Below is a small trained network, with its code and all its weights. Each question gives an input and a class and asks what happens when units are switched off, that is, made to give their printed mean instead of their output.

import numpy as np


def w(rows, s, z=0):
    codes = np.array(rows[::2]) - 128.0
    scale = np.full(codes.shape[1], s)
    scale[-1] = z or s
    return codes * scale


def norm(h):
    return h / np.sqrt((h * h).mean(-1, keepdims=True) + 1e-5)


def f(y):
    return np.maximum(y, 0)


def log_softmax(a):
    a = a - a.max(-1, keepdims=True)
    return a - np.log(np.exp(a).sum(-1, keepdims=True))


def net(x, mask):
    res = np.array(x, float).reshape(1, 2) / 4 @ E
    u = 0
    for l in range(2):
        y = f(norm(res) @ A[l][:, :-1].T + A[l][:, -1])
        res = res + np.where(mask[u : u + 4], y, B[l][:, -1]) @ B[l][:, :-1]
        u += 4
    return log_softmax(norm(res)[-1] @ U[:, :-1].T + U[:, -1])


A, B = {}, {}
E = w([
[205,89,201,98,113,71,158],'x0',
[113,163,155,194,116,254,169],'x1',
],0.0063)
A[0] = w([
[123,171,165,124,208,124,105,72],'0.n0',
[147,143,121,174,49,236,245,193],'0.n1',
[160,74,89,2,138,7,47,134],'0.n2',
[93,116,194,171,52,204,193,1],'0.n3',
],0.0046,0.005)
B[0] = w([
[93,145,142,142,112,135,181,128],'0.n0',
[115,109,135,103,135,34,95,255],'0.n1',
[115,153,172,162,177,185,154,247],'0.n2',
[226,135,196,160,255,128,194,160],'0.n3',
],0.0098,0.0063)
A[1] = w([
[167,140,162,97,120,254,168,8],'1.n0',
[240,91,173,88,87,132,178,156],'1.n1',
[169,133,130,203,85,226,127,75],'1.n2',
[105,130,99,107,126,201,118,161],'1.n3',
],0.0093,0.0016)
B[1] = w([
[149,92,41,81,19,10,72,156],'1.n0',
[28,156,1,147,71,234,86,254],'1.n1',
[183,71,105,135,190,13,179,139],'1.n2',
[195,57,164,78,15,139,145,170],'1.n3',
],0.0061,0.0063)
U = w([
[116,128,184,178,246,173,146,205],'0',
[57,112,86,118,64,204,94,192],'1',
[161,68,101,90,100,6,130,254],'2',
[189,142,159,105,94,157,144,9],'3',
[183,132,138,106,88,134,144,22],'4',
],0.014,0.004)

Each question gives the input, the list of numbers given to net, and the class t.
The units are the neurons (one row each of A and B). Each row of codes is followed by its name. A weight is (code - 128) times the scale printed after its matrix; where a second scale follows, it is the last column's (A, B and U).
mask holds one flag per neuron, layer by layer. A switched-off neuron (its flag False) gives its mean, the last column of its row in B, instead of its output. The means were averaged over made-up inputs and are rounded, as every weight is.
A unit's drop is (log p(t) with every unit on - log p(t) with that unit switched off) / (log p(t) with every unit on - log p(t) with every unit switched off).
The circuit of an input: a set's keep is (log p(t) with only the set's units on - log p(t) with every unit switched off) / (log p(t) with every unit on - log p(t) with every unit switched off). Starting from all 8 units, units are removed one at a time, each time the one whose removal leaves the highest keep (on an exact tie, the one counted first), for as long as the keep stays at least 0.8.
units of the circuit, in order: the units of the circuit, biggest drop first
unit that matters most: the unit with the biggest drop
k most important neurons: the k neurons with the biggest drops, biggest first
top k neurons in layer l: the k neurons of layer l with the biggest drops, biggest first
input [7,-5], class 1: top 2 neurons in layer 0 : (0.n1, 0.n3)
input [1,2], class 2: 2 most important neurons : (0.n1, 0.n2)
input [8,-6], class 1: units of the circuit, in order : (1.n1, 0.n1)
input [-5,-6], class 0: unit that matters most : 0.n2
input [-4,7], class 0: 3 most important neurons : (0.n1, 1.n1, 0.n3)
input [-3,3], class 2: 2 most important neurons : (0.n2, 0.n1)
input [8,-7], class 1: units of the circuit, in order : (1.n1, 0.n1, 0.n3, 0.n2)
input [-2,2], class 2: units of the circuit, in order : (0.n2, 1.n1)
input [-3,-2], class 2: top 3 neurons in layer 1 : (1.n1, 1.n2, 1.n0)
input [-2,-1], class 2: 2 most important neurons : (1.n1, 0.n1)
input [6,4], class 1: 2 most important neurons : (1.n1, 0.n2)
input [4,-2], class 1: 3 most important neurons : (0.n1, 1.n1, 1.n0)
input [-6,-7], class 0: 2 most important neurons : (0.n2, 1.n1)
input [-5,6], class 0: top 2 neurons in layer 0 : (0.n1, 0.n3)
input [-1,2], class 2: most important neuron : (0.n1)
input [-1,-1], class 2: 2 most important neurons : (0.n1, 1.n0)
input [-4,-6], class 0: 2 most important neurons : (0.n2, 1.n1)
input [-4,6], class 0: top 2 neurons in layer 0 : (0.n1, 0.n3)
input [-1,1], class 2: top 2 neurons in layer 0 : (0.n2, 0.n1)
input [5,3], class 1: top neuron in layer 0 : (0.n2)
